Below are the code and all the weights of a small trained network. Each question names an input and a class and asks about switching units off, where a switched-off unit gives its printed mean instead of its output.

import numpy as np


def w(rows, s, z=0):
    codes = np.array(rows[::2]) - 128.0
    scale = np.full(codes.shape[1], s)
    scale[-1] = z or s
    return codes * scale


def norm(h):
    return h / np.sqrt((h * h).mean(-1, keepdims=True) + 1e-5)


def f(y):
    return y / 2 * (1 + np.tanh(0.7978845608 * (y + 0.044715 * y**3)))


def log_softmax(a):
    a = a - a.max(-1, keepdims=True)
    return a - np.log(np.exp(a).sum(-1, keepdims=True))


def net(x, mask):
    res = np.array(x, float).reshape(1, 3) / 4 @ E
    u = 0
    for l in range(4):
        y = f(norm(res) @ A[l][:, :-1].T + A[l][:, -1])
        res = res + np.where(mask[u : u + 7], y, B[l][:, -1]) @ B[l][:, :-1]
        u += 7
    return log_softmax(norm(res)[-1] @ U[:, :-1].T + U[:, -1])


A, B = {}, {}
E = w([
[10,131,177,111],'x0',
[76,145,2,81],'x1',
[81,86,150,177],'x2',
],0.0065)
A[0] = w([
[113,96,176,189,139],'0.n0',
[57,165,65,117,140],'0.n1',
[121,84,5,134,66],'0.n2',
[194,164,157,194,85],'0.n3',
[113,147,192,80,106],'0.n4',
[89,35,85,232,194],'0.n5',
[203,87,96,112,3],'0.n6',
],0.011,0.005)
B[0] = w([
[87,147,79,141,211],'0.n0',
[30,223,127,7,241],'0.n1',
[159,53,82,46,237],'0.n2',
[135,223,140,147,195],'0.n3',
[143,73,169,66,159],'0.n4',
[86,2,95,147,253],'0.n5',
[192,198,135,146,153],'0.n6',
],0.009,0.005)
A[1] = w([
[129,69,198,79,111],'1.n0',
[40,113,144,138,1],'1.n1',
[181,204,96,28,116],'1.n2',
[128,203,172,92,142],'1.n3',
[129,137,3,109,56],'1.n4',
[150,110,191,75,116],'1.n5',
[108,65,154,29,134],'1.n6',
],0.011,0.0051)
B[1] = w([
[194,26,77,40,164],'1.n0',
[134,85,217,112,152],'1.n1',
[129,189,188,168,253],'1.n2',
[225,121,162,44,180],'1.n3',
[134,155,6,105,196],'1.n4',
[210,58,2,52,146],'1.n5',
[216,91,86,78,253],'1.n6',
],0.0084,0.0057)
A[2] = w([
[34,183,79,24,106],'2.n0',
[141,227,77,141,10],'2.n1',
[129,151,88,178,175],'2.n2',
[123,37,173,155,2],'2.n3',
[8,171,68,101,26],'2.n4',
[54,148,127,139,207],'2.n5',
[150,148,132,246,59],'2.n6',
],0.012,0.0055)
B[2] = w([
[158,151,172,255,253],'2.n0',
[111,196,77,59,151],'2.n1',
[115,20,97,162,155],'2.n2',
[67,153,188,47,153],'2.n3',
[173,56,199,236,164],'2.n4',
[240,120,132,175,162],'2.n5',
[112,35,136,200,167],'2.n6',
],0.0098,0.0072)
A[3] = w([
[14,85,119,86,61],'3.n0',
[132,62,166,249,3],'3.n1',
[147,242,148,130,127],'3.n2',
[190,177,129,19,14],'3.n3',
[132,183,8,96,51],'3.n4',
[103,254,65,75,57],'3.n5',
[165,224,208,140,35],'3.n6',
],0.012,0.0054)
B[3] = w([
[137,236,229,58,169],'3.n0',
[39,147,31,197,253],'3.n1',
[149,207,201,134,250],'3.n2',
[106,75,2,136,213],'3.n3',
[71,123,122,14,216],'3.n4',
[74,231,89,170,209],'3.n5',
[207,99,204,151,222],'3.n6',
],0.011,0.0049)
U = w([
[233,225,224,186,2],'0',
[161,6,40,15,202],'1',
[48,47,81,229,203],'2',
[44,67,222,44,135],'3',
[112,224,29,45,41],'4',
],0.014,0.0039)

Each question gives the input, the list of numbers given to net, and the class t.
The units are the neurons (one row each of A and B). Each row of codes is followed by its name. A weight is (code - 128) times the scale printed after its matrix; where a second scale follows, it is the last column's (A, B and U).
mask holds one flag per neuron, layer by layer. A switched-off neuron (its flag False) gives its mean, the last column of its row in B, instead of its output. The means were averaged over made-up inputs and are rounded, as every weight is.
A unit's drop is (log p(t) with every unit on - log p(t) with that unit switched off) / (log p(t) with every unit on - log p(t) with every unit switched off).
The circuit of an input: a set's keep is (log p(t) with only the set's units on - log p(t) with every unit switched off) / (log p(t) with every unit on - log p(t) with every unit switched off). Starting from the 12 units with the biggest drops (on a tie, the unit counted first), units are removed one at a time, each time the one whose removal leaves the highest keep (on an exact tie, the one counted first), for as long as the keep stays at least 0.8.
units of the circuit, in order: the units of the circuit, biggest drop first
k most important neurons: the k neurons with the biggest drops, biggest first
k most important neurons of layer l: the k neurons of layer l with the biggest drops, biggest first
input [8,-1,0], class 1: units of the circuit, in order -> (0.n4 1.n6)
input [2,-5,4], class 3: units of the circuit, in order -> (2.n0)
input [-8,-3,1], class 2: units of the circuit, in order -> (0.n1 1.n6 3.n1)
input [2,-4,1], class 3: 3 most important neurons -> (0.n4 0.n0 0.n2)
input [3,6,0], class 0: 2 most important neurons of layer 0 -> (0.n1 0.n5)
input [1,1,1], class 2: 2 most important neurons -> (0.n1 2.n0)
input [1,3,-3], class 0: 3 most important neurons -> (2.n0 0.n1 1.n2)
input [-1,-8,6], class 2: 3 most important neurons -> (0.n2 0.n1 0.n0)
input [7,-4,8], class 3: 2 most important neurons of layer 2 -> (2.n0 2.n3)
input [1,-7,8], class 3: 2 most important neurons -> (2.n3 2.n0)
input [-2,0,0], class 0: 4 most important neurons -> (0.n6 0.n5 0.n3 0.n0)
input [3,-1,1], class 3: 2 most important neurons -> (0.n2 0.n0)
input [2,-5,7], class 3: 2 most important neurons -> (2.n3 2.n0)
input [6,1,-3], class 0: 4 most important neurons -> (0.n1 0.n5 0.n2 2.n0)
input [2,-6,1], class 3: 4 most important neurons -> (0.n4 0.n2 0.n0 0.n1)
input [7,7,-6], class 0: most important neuron of layer 2 -> (2.n0)
input [3,8,-4], class 0: 2 most important neurons of layer 2 -> (2.n0 2.n4)
input [7,1,-1], class 0: 2 most important neurons of layer 0 -> (0.n1 0.n2)
input [4,-7,6], class 3: 2 most important neurons of layer 2 -> (2.n3 2.n0)
input [0,4,7], class 1: 2 most important neurons of layer 0 -> (0.n5 0.n2)
